Below is a small trained network, with its code and all its weights. Each question gives an input and a class and asks what happens when units are switched off, that is, made to give their printed mean instead of their output.

import numpy as np


def w(rows, s, z=0):
    codes = np.array(rows[::2]) - 128.0
    scale = np.full(codes.shape[1], s)
    scale[-1] = z or s
    return codes * scale


def f(y):
    return np.maximum(y, 0)


def log_softmax(a):
    a = a - a.max(-1, keepdims=True)
    return a - np.log(np.exp(a).sum(-1, keepdims=True))


def net(x, mask):
    res = np.array(x, float).reshape(1, 5) / 4 @ E
    y = f(res @ A[0][:, :-1].T + A[0][:, -1])
    res = res + np.where(mask, y, B[0][:, -1]) @ B[0][:, :-1]
    return log_softmax(res[-1] @ U[:, :-1].T + U[:, -1])


A, B = {}, {}
E = w([
[57,137,166],'x0',
[2,182,119],'x1',
[103,138,172],'x2',
[126,234,34],'x3',
[95,25,128],'x4',
],0.0092)
A[0] = w([
[59,132,154,47],'N1',
[126,45,47,244],'N2',
[191,1,184,173],'N3',
[169,75,95,9],'N4',
[192,114,90,38],'N5',
[100,106,190,253],'N6',
[185,79,40,77],'N7',
[136,165,142,254],'N8',
],0.0087,0.0046)
B[0] = w([
[48,225,112,153],'N1',
[3,16,167,202],'N2',
[245,2,135,247],'N3',
[153,206,214,150],'N4',
[54,131,241,156],'N5',
[79,25,64,200],'N6',
[32,184,147,172],'N7',
[158,21,50,181],'N8',
],0.0061,0.011)
U = w([
[21,38,78,84],'0',
[194,58,177,2],'1',
[137,227,174,134],'2',
[2,221,221,3],'3',
[195,35,47,239],'4',
],0.0082,0.0067)

Each question gives the input, the list of numbers given to net, and the class t.
The units are the neurons (one row each of A and B). Each row of codes is followed by its name. A weight is (code - 128) times the scale printed after its matrix; where a second scale follows, it is the last column's (A, B and U).
mask holds one flag per neuron, in row order. A switched-off neuron (its flag False) gives its mean, the last column of its row in B, instead of its output. The means were averaged over made-up inputs and are rounded, as every weight is.
A unit's drop is (log p(t) with every unit on - log p(t) with that unit switched off) / (log p(t) with every unit on - log p(t) with every unit switched off).
The circuit of an input: a set's keep is (log p(t) with only the set's units on - log p(t) with every unit switched off) / (log p(t) with every unit on - log p(t) with every unit switched off). Starting from all 8 units, units are removed one at a time, each time the one whose removal leaves the highest keep (on an exact tie, the one counted first), for as long as the keep stays at least 0.8.
units of the circuit, in order: the units of the circuit, biggest drop first
k most important neurons: the k neurons with the biggest drops, biggest first
drop of u: that unit's drop, to one decimal
input [-8,0,-3,6,7], class 0: units of the circuit, in order : (N2; N7)
input [-6,-7,-6,-5,5], class 1: units of the circuit, in order : (N4; N5)
input [1,0,6,-8,5], class 4: most important neuron : (N3)
input [-1,-3,-6,5,-6], class 2: units of the circuit, in order : (N3; N6)
input [-6,-1,-8,-6,3], class 1: 2 most important neurons : (N4; N3)
input [-3,-7,2,5,-2], class 2: units of the circuit, in order : (N3; N6; N7)
input [-8,-5,5,6,-2], class 2: drop of N6 : 0.2
input [-2,3,1,3,-2], class 2: drop of N4 : -0.1
input [-3,-7,0,8,-7], class 2: drop of N5 : 0.2
input [-1,-2,4,3,-4], class 2: drop of N3 : 1.5
